Each row has a name. Each question is about the rows just above it.

[173 141 122 163 189 161 115 101 118  69 143 107 120 183 147  66 127 112
 152 125 165 170  90 142 140 106 138 114 148 137 116  98 140 134 105 171
 127 141 181 148 169 183 115 126  63 136 120  95 115 153 153  95 121 174
 150 136 127 130 156] = pino
[175 141 121 164 192 163 116  99 118  68 145 107 121 185 147  63 128 111
 153 124 167 173  87 144 139 106 137 114 148 136 116  97 140 133 103 173
 127 141 184 148 171 185 116 128  61 137 119  92 114 155 154  94 121 175
 151 136 128 131 158] = kig
[ 96 129 147 106  80 108 154 170 151 200 126 162 149  86 123 204 143 158
 117 145 104  98 180 127 130 163 132 155 122 133 153 171 129 136 165  98
 142 128  88 122 100  86 154 143 207 133 150 176 154 116 116 174 148  96
 119 134 142 140 113] = zaku
[175 141 121 164 192 163 116  99 118  68 145 107 121 185 147  63 128 111
 153 124 167 173  87 144 139 106 137 114 148 136 116  97 140 133 103 173
 127 141 184 148 171 185 116 128  62 136 120  93 116 154 152  95 120 174
 150 136 128 131 156] = zug
[173 141 122 163 189 161 115 101 118  69 143 107 120 183 147  66 127 112
 152 125 165 170  90 142 140 106 138 114 148 137 116  98 140 134 105 171
 127 141 181 148 169 183 118 126  63 136 120  95 115 153 153  95 121 174
 150 136 127  98 113] = ral
[174 140 122 163 190 161 116 100 119  69 144 108 120 184 146  64 128 112
 153 125 166 172  88 144 139 107 137 114 147 136 117  97 140 133 104 172
 127 141 182 148 171 184 116 128  62 137 119  93 114 153 154  95 122 175
 151 136 128 130 157] = datub
[ 96 129 148 106  80 108 153 169 151 199 125 161 149  87 123 204 141 158
 117 145 104  98 180 126 130 163 132 154 122 133 153 171 129 137 165  98
 142 128  88 122 100  86 154 141 206 133 150 176 154 116 116 174 148  96
 119 133 142 139 113] = ridu
[ 94 126 149 106  77 104 150 170 151 198 123 161 147  85 123 205 140 158
 116 146 103  97 181 126 130 165 132 153 119 132 154 168 128 139 165  99
 142 128  84 125 102  84 154 138 208 134 148 177 152 112 118 174 149  95
 120 132 136 136 113] = Vom
[174 141 137 163 189 162 116 100 118  70 144 108 121 183 146  65 128 112
 152 124 165 171  89 143 139 106 137 115 148 137 116  99 140 132 105 171
 127 141 182 147 169 183 115 128  63 136 120  94 115 154 153  95 121 174
 150 136 128 131 156] = zito
[ 94 126 149 106  77 104 150 170 151 198 123 161 146  85 123 205 140 158
 116 146 103  97 181 126 130 165 134 153 119 131 154 168 127 139 165  99
 142 128  84 125 102  84 154 138 208 134 148 177 152 112 118 174 149  95
 120 132 140 136 113] = Fen
Whose row is [175 141 121 164 192 163 116  99 118  68 145 107 121 185 147  63 128 111
 153 124 167 173  87 144 139 106 137 114 148 136 116  97 140 133 103 173
 127 141 184 148 171 185 116 128  61 137 119  92 114 155 154  94 121 175
 151 136 128 131 158]?
kig
Which row holds [ 94 126 149 106  77 104 150 170 151 198 123 161 147  85 123 205 140 158
 116 146 103  97 181 126 130 165 132 153 119 132 154 168 128 139 165  99
 142 128  84 125 102  84 154 138 208 134 148 177 152 112 118 174 149  95
 120 132 136 136 113]?
Vom
[175 141 121 164 192 163 116  99 118  68 145 107 121 185 147  63 128 111
 153 124 167 173  87 144 139 106 137 114 148 136 116  97 140 133 103 173
 127 141 184 148 171 185 116 128  62 136 120  93 116 154 152  95 120 174
 150 136 128 131 156] is in which row?
zug

[100 169  88 166 167 168  92  85  91] = tugid
[ 85  79 174  84  82  85 169 176  85] = kas
[137 138 118 138 138 138 119 116 119] = bizug
[165 169  88 166 167 168  92  85  91] = zeni
[ 52  43 210  50  50  46 202 216 203] = gam
Number of entries in [165 169  88 166]:
4
How many entries does [100 169  88 166] have?
4
The value that gam holds more than once:
[50]
Which value appears more than once in kas?
[85]

[184  95 180 178  97 173 180 174  90  85 185  90  93 194 188  98  93 190
  89 193 179  94 187] : Zib
[129 126 127 128 126 126 129 128 140 134 128 127 122 124 125 133 132 127
 117 127 129 121 126] : zusat
[147 115 141 146 116 139 142 142 145 133 143 118 105 141 141 128 127 145
  93 144 143 100 142] : Sokor
[152 111 149 153 115 148 149 150 150 119 151 113 104 155 153 122 118 154
  99 152 150 102 150] : bimi
[111 115 114 108 137 111 115 112 125 130 112 136 145 108 109 134 134 108
 150 111 113 149 111] : kerit
[118 132 123 122 136 126 120 125 121 123 121 132 138 126 125 130 126 120
 149 118 121 142 120] : vobi
Count the entries of [111 115 114 108 137 111 115 112 125 130]:
10
Number of entries in [147 115 141 146 116 139 142 142 145 133 143 118 105 141 141 128 127 145
  93]:
19
[129 126 127 128 126 126 129 128 140 134 128 127 122 124 125 133 132 127
 117 127 129 121 126] is in which row?
zusat
How many entries does [118 132 123 122 136 126 120 125 121 123 121 132 138 126 125 130 126 120
 149 118] have?
20
Whose row is [111 115 114 108 137 111 115 112 125 130 112 136 145 108 109 134 134 108
 150 111 113 149 111]?
kerit

[160 176 109 108 148 148 105 155] -> Ninik
[175 181  91  91 162 162  86 191] -> Feme
[188 196  72  73 172 171  65 212] -> gor
[201 201  45  50 182 188  46 207] -> guzo
[160 176 109 108 154 148 153  98] -> Vetid
[140 111 135 134 160 153 142  50] -> Dov
[134 137 162 155 136 126 151 144] -> peruz
[182 185  66 176 175 175  68 188] -> Remu
[160 176 109 108 148 148 105 165] -> Fot
[164 184  98  98 151  98  96  98] -> Ralo
[162 170 102 102 157 154 100 174] -> roze
[117 116 183 175 125 117 178 109] -> Pul
Shared by roze and Vetid:
[154]
Which value appears more than once in Ralo?
[98]
Count the entries of [134 137 162]:
3
Which value is in both guzo and Dov?
[50]
The one value in Vetid and Remu:
[176]
Repeated in Ninik:
[148]

[125 119 135 135 208 124 118 132 138 127 126 127 131 128 133 133 135 101
 130 127 112 128 136 136 136 129 129 129 122 112 112 131 125 121 123 143
 136 152] = roriv
[146 102 137 124 154 129 126  98 124 127 127 124  96 129 136 136 125 152
 104 138 118 128 113 132 102 126 122 120 155 170 136 133 158 129 110 135
 127 121] = lapet
[121 124 123 114 137 142 133 139 166 119 134 111 152 133 114 135 133 123
 121 113 123 124 129 127 121 132 132 129 128 108 131 129 174 111 117 137
 132 117] = mab
[167 104 126 123 163 124 125 128 125 123 126 126 141 108 129 125 117 114
 142 117 128 105 143 119 122 132 115 126 135 153 107 140 137 140 120 128
 162 147] = nuvi
[141 116 122 125 121 137 136 128 126 133 129 126 129 133 132 115 120  80
 123 139 138 117 121 138 114 112 115 117 139 121 138 121 178 137 149 129
 108 110] = zemug
[135 135 123 151 132 138 123 107 124 126 123 131 112 119 135 141 135  90
 142 101 127 137 121 133 122 118 158 120 132  52 135 117 156 115 134 133
 114 129] = pufi
[134 143 132 111 105 124 136 126 120 127 130 124 123 122 136 128 127 109
 109  88 130 133 125 127 139 117 128 122 144 161 140 133 132 129 116 138
 116 128] = sifer
[132 110 145  99  74 135 133 126 139 116 121 160 135 143 119 134 132 192
 151  92 128 109 130 130 137 136 129 120 126  93 117 115  81 112 125 127
 138 113] = gek
Whose row is [132 110 145  99  74 135 133 126 139 116 121 160 135 143 119 134 132 192
 151  92 128 109 130 130 137 136 129 120 126  93 117 115  81 112 125 127
 138 113]?
gek
The row with [141 116 122 125 121 137 136 128 126 133 129 126 129 133 132 115 120  80
 123 139 138 117 121 138 114 112 115 117 139 121 138 121 178 137 149 129
 108 110] is
zemug
Count the entries of [135 135 123 151 132 138 123 107 124 126 123 131 112 119 135 141 135  90
 142 101 127 137 121 133 122 118 158 120 132  52 135 117 156 115 134 133
 114 129]:
38
Whose row is [135 135 123 151 132 138 123 107 124 126 123 131 112 119 135 141 135  90
 142 101 127 137 121 133 122 118 158 120 132  52 135 117 156 115 134 133
 114 129]?
pufi
The row with [121 124 123 114 137 142 133 139 166 119 134 111 152 133 114 135 133 123
 121 113 123 124 129 127 121 132 132 129 128 108 131 129 174 111 117 137
 132 117] is
mab

[ 48  55 184 197  46 199] -> puzur
[ 71  76 185 191  71 185] -> Guta
[ 61  62 193 201  58 192] -> nofil
[143 140 124 125 149 132] -> Ropa
[ 77  85 180 184  79 180] -> tez
[ 83  92 196 173  84 173] -> mev
[143 140 124 125 149 155] -> fepi
[104 107 151 154 107 158] -> kula
Number of entries in [ 77  85 180 184  79]:
5
How many entries does [ 61  62 193 201] have?
4
The value that mev holds more than once:
[173]

[64 64 64 64] : zigud
[ 81 189  61  74] : zofis
[183  81  73 166] : fito
[ 54 189 176  74] : suri
[199  58  54 202] : kogib
[ 53 176 193  84] : Matop
Which value appears more than once in zigud?
[64]
Count the entries of [ 81 189]:
2
Whose row is [199  58  54 202]?
kogib
Which value is in both fito and zofis?
[81]
Number of entries in [ 53 176 193]:
3
Number of entries in [64]:
1
The one value in kogib and suri:
[54]

[155 102 146  62  94  68 127  74 102 161  77  84 152  95 148  79 142 113
 186] : dip
[161 115 190  78  72  71 106 100 143  96 192 115 113 101 136 188  68 175
 157] : kegas
[175 124 113 121 126 127 120  82 151  77 159  87 163 103 106 127  61  84
 189] : vuga
[112 144 181 152 120 190  67 168  88 169 185 173 143 106 188  98  89 176
 183] : pom
Number of entries in [175 124 113 121 126 127 120  82 151  77 159  87 163 103 106]:
15
Number of entries in [112 144 181 152 120 190  67 168  88 169 185 173 143 106 188  98]:
16

[102 138 111 113 117 160 111 125  95 101  80 155  93 146 103]  tebar
[100 134 128 102  93 123 128 148 123 113 108 158 124 143  97]  Tibid
[102 134 104 114 143 147  80 128 101 119  97 151 145 113  99]  zaka
[151 131 128 151 127 126 116 147 159 158 151 127 106  96 154]  tevuk
[135 131 104 125 118 139 154 134 103 127 132 102 111 139 139]  lev
[105 138 113 126 125 141  84 145 144 137 117 145 126 155 107]  giv
[108  82 114 124 153 138 120 152  86 122 130 107  97 107 125]  gir
[125 126 130 139 132 140 124 147 108 113 149 125 131 151 122]  tulas
[118 109  91 119  98 116 122  84 149 138 130 126 150  93 123]  bup
[146 164 180 124 147 157 146 142  93 115 152 107 128  51 146]  Pofo
[138 162 133 157 150  94 128 133 166 153 107 128 116 184 135]  Vev
Which value appears more than once in tebar?
[111]
Which value is in both Vev and lev?
[135]
Repeated in lev:
[139]
Which row holds [125 126 130 139 132 140 124 147 108 113 149 125 131 151 122]?
tulas

[115 181 122 112] : Metu
[ 84 123 126 104] : fisin
[128  47 121 146] : tomo
[128 140 142 133] : Vimov
[123 119 111  48] : lesi
[109  47 116 121] : naz
[136 152 137 107] : sus
[108 120 121 149] : zorop
How many entries does [109  47 116] have?
3
Shared by lesi and fisin:
[123]
Number of entries in [108 120 121 149]:
4
Where do [ 84 123 126 104] appear?
fisin
Which row holds [109  47 116 121]?
naz
Shared by Vimov and tomo:
[128]
Count the entries of [108 120 121]:
3

[ 99 128 175  97 115] : Legu
[ 96  95 143 128 185] : Pib
[ 99 128 175 114 167] : Dusaz
[ 93 118  90 104 181] : tiko
[135 148  61 127 140] : revas
[ 93  96  90 177 181] : fiba
How many entries does [ 93  96  90 177] have?
4
Shared by Pib and fiba:
[96]

[137 140 147  93 125  81 134 148 121 124 105 106  94  92 110 113 115  73
 130  84 118 102 128] : Ferub
[123 114 148 136 155 130 127 150 169 128 143 100  79 120 132 122 143 120
 187 154 121 179 124] : dopo
[123 114 147 136 155  81 127 150 169 128 143 100  79 123 132 122 143 120
 187 154 121 179 124] : karo
[122 128 125 112 117  79 127 167 111 126  97 110 135 133 169 136 138 118
 114 129 117 152 134] : Fufu
[123 114 148 136 155 130 127 150 169 128 143 100  79 123 132 122 143 120
 187 154 121 179 117] : Paf
Repeated in Fufu:
[117]
Whose row is [123 114 147 136 155  81 127 150 169 128 143 100  79 123 132 122 143 120
 187 154 121 179 124]?
karo

[112 128 130  78] : pega
[111 127 111 128] : fusim
[140 175  91 113] : Fego
[134 166  87 140] : bagaz
[163  62 133 126] : Zam
[163  62 133 130] : dep
[ 61 185 162 113] : Pokod
[136 128  62 128] : mip
[157 157 157 157] : vamuv
Repeated in vamuv:
[157]
Which value is in both dep and mip?
[62]
How many entries does [111 127 111] have?
3
How many entries does [163  62 133] have?
3
The value that fusim holds more than once:
[111]

[118  96 123 155 169  80  91 155 108  98 105] = giku
[154 155 154 154 162 211 184 112 180 157 150] = kur
[ 47 162 205 175  72  87 154 116  68  52 103] = vek
How many entries does [118  96 123 155 169  80  91] have?
7
Repeated in giku:
[155]
Which value is in both kur and giku?
[155]
The value that kur holds more than once:
[154]
The row with [ 47 162 205 175  72  87 154 116  68  52 103] is
vek
The row with [118  96 123 155 169  80  91 155 108  98 105] is
giku
Number of entries in [154 155 154 154 162 211]:
6

[ 96  89 123  99 131 165] = Gos
[151  92 165 125 149  96] = bafa
[ 85 122 123 147  89 198] = Gake
Number of entries in [ 96  89 123  99 131]:
5
The row with [ 96  89 123  99 131 165] is
Gos
[151  92 165 125 149  96] is in which row?
bafa

[157 114 127 107 110 144  64 159 169] -> rebon
[140 103 105 112 115 121  71 143 165] -> Zuli
[189  97 102 140 149 127  83 128 154] -> Vin
[196  81  78 197 178 120  88 112 150] -> guf
How many entries does [157 114] have?
2
The one value in Vin and Zuli:
[140]
Count the entries of [196  81]:
2

[135 118 115 165  98 138 165 120] = Mupar
[112 104 169 189  94 107 141  47] = Nisa
[109 139 177  80 165  98  66 106] = guno
[138 145 101  69 156 141 115 186] = Mapar
[151 113  88 190  84 158 210 141] = zega
[103 114 181 158 125  85  98  55] = vupa
[111 122 167 136 132 105 104  86] = loz
[127 126 126  50 178 126  86 172] = fev
[122 117 141 162 109 121 138  99] = dige
[131 126 121 138 121 133 140 130] = gim
[160 132  59 129 108 169 182 202] = Mirem
[135 145 110  67 162 145 104 181] = Fis
Repeated in Fis:
[145]
The value that fev holds more than once:
[126]

[120 133 157 123 121 151 138 123 148 126 129 120 136 127]  Det
[132 166 126  66 120 130 123 139 166 149 158 118  95 104]  zutek
[133 145 131 109 129 133 132 133 151 137 141 129 122 124]  lapa
[123 155 116 150 117 118 118 152 158 154 158 124 129 131]  Tase
[108 148 103 150  98 126 130 142 152 147 150 104 142 130]  nor
[120  99 132 160 137 151 118 136  92 124 110 142 139 139]  rodoz
[102 128 110 138 112 135 130 132 139 132 132 112 155 133]  Pifip
[120  99 132 160 137 114 118 136  92 124 110 142 139 139]  dab
Whose row is [132 166 126  66 120 130 123 139 166 149 158 118  95 104]?
zutek
Count the entries of [132 166 126  66 120 130 123 139 166 149 158 118  95 104]:
14
Where do [120 133 157 123 121 151 138 123 148 126 129 120 136 127] appear?
Det
Whose row is [120  99 132 160 137 151 118 136  92 124 110 142 139 139]?
rodoz
Shared by nor and Pifip:
[130]

[134 148 159 109  97]  bidep
[ 62  84  61 167 165]  Bosop
[ 61 140 182 170 182]  Befib
[ 61 140 182 167 165]  bedof
How many entries does [ 61 140 182 170] have?
4
[ 62  84  61 167 165] is in which row?
Bosop
Number of entries in [ 62  84  61 167 165]:
5
Shared by Befib and Bosop:
[61]
How many entries does [ 61 140 182] have?
3

[153 117 157 145 135 136 139 124 158 114  94 145 125 135 153  98 167 112
 118 135 128]  Lere
[107 134 111 124 114 126 120 112 130 154  64 112 133  83 175 116 120 116
 146  60 141]  koden
[162  99 116 129  74 142 107 125 113 119 130 141 136 128 144 100 124 143
 146 134 130]  bebu
[143 118 145 148 155 135 127 125 124 116 109 138 129 126 143 116 150 119
 136 132 129]  lanu
[157 103 116 129  89 139 110 125 115 119 130 141 135 131 144 105 124 139
 146 126 130]  bogu
[134  99 116 129  74 142 107 125 113 119 130 141 136 128 144 100 124 143
 146 126 130]  betat
[162  98 116 129  90 141 108 125 113 119 130 141 137 128 144 102 124 143
 146 126 130]  leme
[157 103 116 129 104 139 111 125 115 119 130 141 136 128 144 123 124 141
 146 126 130]  dube
How many entries does [143 118 145 148 155 135 127 125 124 116 109 138 129 126 143 116 150 119
 136 132 129] have?
21
How many entries does [107 134 111 124 114 126 120 112 130 154  64 112 133  83 175 116 120 116
 146  60 141] have?
21
The row with [157 103 116 129 104 139 111 125 115 119 130 141 136 128 144 123 124 141
 146 126 130] is
dube
Number of entries in [157 103 116 129 104 139 111 125 115]:
9

[188  81 180 121 124  82 127 105  82  77 129 129 125 113 151 143 148 110
  91 132 141 179 132 127 121 107 115 138 129 145 143 166 131 139 132 184
 169 126 133 102 148  99 140 148 125 124 113 145  96 117 130 123 143 117
 122 140 107  75 110] = lak
[188  81 180 121 124  82 122 105  82  77 129 129 125 113 151 143 148 110
  91 132 141 179 132 127 121 107 115 138 129 177 143 166 131 139 132 184
 169  95 133 102 148  99 140 148 125 124 113 137 159 170 142 131 177 133
 133 127 145 134 145] = dubun
[188  81 180 121 124 138 127 105  82  77 129 129 125 113 151 143 148 110
  91 132 141 179 132 127 121 107 115 138 129 177 143 166 131 139 132 184
 169  95 133 102 148  99 140 148 125 124 113 137 159 170 142 131 177 133
 133 127 145 134 145] = mit
[188  81 180 121 124  82 127 105  82  77 129 129 125 113 151 143 148 110
  91 132 141 179 132 127 121 107 115 138 129 177 143 166 131 139 132 184
 169 137 133 102 148  99 140 148 125 124 113 145  96 117 130 123 143 117
 122 140 107  75 110] = sodeb
[139 117 130 115 137 106 130 133 106  94 139 124 138 129 125 134 112 123
 107 131 141 139 138 137 127  99 108 141 146 136 116 130 143 119 104 123
 134  99 102 128 141 117 105 119 135 130 127 142 121 122 120 138 141 128
 132 121 132 140 137] = vuz
How many entries does [188  81 180 121 124  82 127 105  82  77] have?
10
Where do [188  81 180 121 124  82 127 105  82  77 129 129 125 113 151 143 148 110
  91 132 141 179 132 127 121 107 115 138 129 145 143 166 131 139 132 184
 169 126 133 102 148  99 140 148 125 124 113 145  96 117 130 123 143 117
 122 140 107  75 110] appear?
lak
How many entries does [188  81 180 121 124  82 127 105  82  77 129 129 125 113 151 143 148 110
  91 132 141 179 132 127 121 107 115 138 129 145 143 166 131] have?
33
How many entries does [188  81 180 121 124  82 127 105  82  77 129 129] have?
12

[ 59 138 123 158 117] -> linir
[155 108 170  71 109] -> Nikip
[ 93 154 122 108  87] -> nusel
[101 129 114 133 107] -> ruguv
Count the entries of [155 108 170  71]:
4
[ 59 138 123 158 117] is in which row?
linir
Shared by nusel and Nikip:
[108]
Whose row is [155 108 170  71 109]?
Nikip

[145 118 144  60 144 111]  Bep
[108  91 126  83  91 115]  varud
[139 130 138 140  83 166]  tafe
[112 125 143 185 141 139]  tas
[129 134 150 124 112 110]  gufiv
[111 203 136  60 143 108]  rerim
[104 117 124 147 117 161]  luv
[134 120 163 126  99 116]  ful
[110 125 150 106 168 126]  Kagin
Number of entries in [104 117 124 147 117 161]:
6
Number of entries in [104 117 124 147 117]:
5
Number of entries in [145 118 144  60 144]:
5
Whose row is [111 203 136  60 143 108]?
rerim
Which value appears more than once in varud?
[91]
Repeated in luv:
[117]

[123 149  98 164 144] = libus
[128 145 176 193 115] = Rif
[162 162 162 162 162] = zin
[133 137 135 123 135] = tafa
Repeated in zin:
[162]
Repeated in tafa:
[135]
Shared by tafa and libus:
[123]
Count the entries of [123 149  98]:
3
Count the entries of [128 145 176 193 115]:
5
The row with [133 137 135 123 135] is
tafa

[111 194 168 141  90] : nakub
[129 112  79 129 129] : kabub
[135 191 120 176  73] : gavo
[143 155  54  57  58] : Lifof
[116 153 107 102 107] : pazet
[135 191 120 176  73] is in which row?
gavo
The value that kabub holds more than once:
[129]
Which value appears more than once in pazet?
[107]

[ 96 127 110 141 106 151 138 130 136]  rel
[132 127 124  98 153 169 134  99 115]  siso
[140 114 176 148 125 108 129 159 116]  Rad
[118 125 118 150 101 147 123 145 147]  Nagi
[145  92 141 148  99 122 120 159 100]  kefu
[117 112 122 120  93 122 154 107 148]  lavo
[ 45 151  81 147  90 141 148 111 149]  fotig
[137 126 136 111 125 117  96 101 123]  kikal
[ 85 117  95 155  68 160 155 110 156]  biva
[132  99 143 127  95 114 158 132 162]  depe
[114 129  97 129 129 143 124 129 131]  kep
Number of entries in [132 127 124  98 153 169 134]:
7
Shared by kikal and biva:
[117]
Number of entries in [132  99 143 127  95 114 158 132 162]:
9
Shared by Rad and lavo:
[148]
The value that kep holds more than once:
[129]
Which value is in both rel and kefu?
[141]

